Below are the code and all the weights of a small trained network. Each question names an input and a class and asks about switching units off, where a switched-off unit gives its printed mean instead of its output.

import numpy as np


def w(rows, s, z=0):
    codes = np.array(rows[::2]) - 128.0
    scale = np.full(codes.shape[1], s)
    scale[-1] = z or s
    return codes * scale


def f(y):
    return np.maximum(y, 0)


def log_softmax(a):
    a = a - a.max(-1, keepdims=True)
    return a - np.log(np.exp(a).sum(-1, keepdims=True))


def net(x, mask):
    res = np.array(x, float).reshape(1, 4) / 4 @ E
    y = f(res @ A[0][:, :-1].T + A[0][:, -1])
    res = res + np.where(mask, y, B[0][:, -1]) @ B[0][:, :-1]
    return log_softmax(res[-1] @ U[:, :-1].T + U[:, -1])


A, B = {}, {}
E = w([
[98,130,192,246,114,163,145,128,70],'x0',
[133,169,109,171,121,211,85,190,214],'x1',
[125,99,69,131,18,128,140,188,63],'x2',
[133,64,188,121,83,125,166,145,195],'x3',
],0.012)
A[0] = w([
[122,129,115,156,144,155,153,127,104,64],'N1',
[131,112,188,84,168,96,132,105,88,98],'N2',
[140,171,197,122,237,117,110,93,148,64],'N3',
[107,141,77,123,34,120,144,157,93,67],'N4',
[119,65,170,92,140,93,134,79,62,98],'N5',
[148,128,86,43,123,102,112,138,166,26],'N6',
[135,146,197,231,125,147,113,116,65,45],'N7',
[133,104,140,110,135,114,147,108,89,101],'N8',
[134,128,172,224,102,133,148,99,98,57],'N9',
[134,91,192,132,80,114,169,144,199,27],'N10',
[102,114,207,220,131,160,134,155,64,53],'N11',
[129,94,96,114,60,100,127,142,68,84],'N12',
[136,147,125,151,128,146,115,150,154,109],'N13',
[110,158,72,182,127,200,107,160,231,91],'N14',
[129,147,110,143,108,138,113,131,156,105],'N15',
[113,250,11,148,218,133,76,103,31,1],'N16',
[70,173,95,63,104,108,134,110,184,59],'N17',
[123,92,160,119,128,120,127,134,160,42],'N18',
[120,186,122,149,126,144,134,173,168,86],'N19',
[115,132,90,121,172,125,99,132,110,55],'N20',
[129,90,158,129,140,138,147,125,143,86],'N21',
[127,88,146,98,100,124,142,124,166,58],'N22',
[113,86,179,61,151,40,184,66,20,105],'N23',
[135,97,49,4,129,117,115,138,179,45],'N24',
[123,154,107,163,117,144,102,173,165,111],'N25',
[140,108,62,69,154,112,130,119,163,63],'N26',
[150,108,73,124,50,149,129,165,60,48],'N27',
[125,122,64,145,25,160,127,172,124,81],'N28',
[105,58,185,103,75,145,112,107,168,47],'N29',
[135,87,234,106,111,108,148,115,210,76],'N30',
[129,203,72,144,206,164,122,125,43,10],'N31',
[125,83,175,129,125,144,133,151,127,84],'N32',
[110,65,174,123,48,116,146,152,167,40],'N33',
[123,117,168,170,94,115,132,138,136,31],'N34',
[107,151,186,133,222,114,123,86,185,77],'N35',
[136,151,192,128,242,143,145,82,159,71],'N36',
[132,182,96,163,127,200,112,161,203,128],'N37',
],0.013,0.0043)
B[0] = w([
[118,146,131,123,139,121,149,125,128,149],'N1',
[163,120,152,133,126,133,78,134,115,183],'N2',
[25,74,96,120,137,121,109,129,126,228],'N3',
[37,75,118,125,111,139,117,149,117,204],'N4',
[176,144,149,133,132,129,46,116,121,200],'N5',
[99,224,134,142,121,140,157,119,123,206],'N6',
[90,230,143,121,122,123,166,134,128,228],'N7',
[146,134,142,135,115,127,82,130,131,163],'N8',
[109,208,143,116,141,123,153,121,130,208],'N9',
[199,89,119,122,128,131,193,123,118,203],'N10',
[101,246,134,123,128,132,153,135,134,234],'N11',
[62,64,114,125,146,131,101,125,141,201],'N12',
[158,120,130,120,136,93,87,127,99,165],'N13',
[198,131,164,130,136,126,22,128,121,237],'N14',
[134,128,152,127,125,139,105,126,136,155],'N15',
[243,61,115,132,117,131,253,129,136,254],'N16',
[108,180,139,138,130,116,141,134,120,182],'N17',
[151,107,113,148,133,124,151,121,120,156],'N18',
[159,136,135,128,122,141,77,125,121,177],'N19',
[138,108,136,123,105,125,163,138,130,157],'N20',
[133,107,127,122,122,114,154,123,142,156],'N21',
[150,109,127,119,123,126,179,134,135,170],'N22',
[220,138,166,125,146,139,2,137,140,251],'N23',
[90,250,141,124,136,116,175,122,121,246],'N24',
[171,124,142,117,151,120,79,103,134,184],'N25',
[95,204,148,135,125,140,150,139,134,197],'N26',
[50,71,94,134,145,120,116,104,128,210],'N27',
[48,62,106,125,140,125,94,129,138,219],'N28',
[175,99,121,129,121,134,178,137,131,187],'N29',
[189,71,99,131,108,128,203,134,129,221],'N30',
[191,88,111,129,95,119,196,129,132,205],'N31',
[134,128,121,128,114,126,162,123,128,162],'N32',
[187,81,98,138,119,126,188,123,123,206],'N33',
[118,156,127,130,128,120,159,125,130,164],'N34',
[20,73,104,116,119,125,114,134,127,227],'N35',
[17,82,93,143,134,137,110,121,125,232],'N36',
[184,133,167,129,131,136,34,134,128,228],'N37',
],0.027,0.016)
U = w([
[195,146,165,132,180,130,21,112,115,249],'0',
[67,95,80,132,172,122,92,106,117,184],'1',
[123,255,146,133,161,113,154,109,112,12],'2',
[214,101,99,142,128,119,185,112,120,92],'3',
],0.0091,0.0014)

Each question gives the input, the list of numbers given to net, and the class t.
The units are the neurons (one row each of A and B). Each row of codes is followed by its name. A weight is (code - 128) times the scale printed after its matrix; where a second scale follows, it is the last column's (A, B and U).
mask holds one flag per neuron, in row order. A switched-off neuron (its flag False) gives its mean, the last column of its row in B, instead of its output. The means were averaged over made-up inputs and are rounded, as every weight is.
A unit's drop is (log p(t) with every unit on - log p(t) with that unit switched off) / (log p(t) with every unit on - log p(t) with every unit switched off).
The circuit of an input: a set's keep is (log p(t) with only the set's units on - log p(t) with every unit switched off) / (log p(t) with every unit on - log p(t) with every unit switched off). Starting from the 12 units with the biggest drops (on a tie, the unit counted first), units are removed one at a time, each time the one whose removal leaves the highest keep (on an exact tie, the one counted first), for as long as the keep stays at least 0.8.
circuit, biggest first: the units of the circuit, biggest drop first
most important unit: the unit with the biggest drop
top k neurons: the k neurons with the biggest drops, biggest first
drop of u: that unit's drop, to one decimal
input [0,-6,7,3], class 1: most important unit : N27
input [8,0,-8,1], class 1: top 2 neurons : [N36 N3]
input [2,-7,8,0], class 1: top 2 neurons : [N27 N4]
input [-8,-4,-3,-8], class 2: top 2 neurons : [N24 N26]
input [1,2,2,-3], class 3: top 3 neurons : [N23 N36 N3]
input [-7,1,-6,2], class 2: top 3 neurons : [N24 N6 N26]
input [6,3,7,-8], class 3: top 2 neurons : [N16 N31]
input [1,2,-2,3], class 3: top 2 neurons : [N23 N5]
input [2,-5,-8,-6], class 1: top 2 neurons : [N3 N36]
input [3,-8,-8,-5], class 0: top 4 neurons : [N23 N5 N2 N27]
input [-6,-1,-8,-7], class 1: top 3 neurons : [N3 N36 N35]
input [-8,-8,5,3], class 0: top 2 neurons : [N23 N5]
input [4,-3,-6,-7], class 3: top 2 neurons : [N16 N31]
input [-4,0,3,-6], class 3: circuit, biggest first : [N16]
input [0,8,8,0], class 0: top 4 neurons : [N14 N37 N25 N36]
input [4,-2,-1,-8], class 3: drop of N16 : 1.1
input [-3,-2,-7,-8], class 3: drop of N27 : 0.1
input [6,0,6,5], class 1: drop of N26 : 0.2
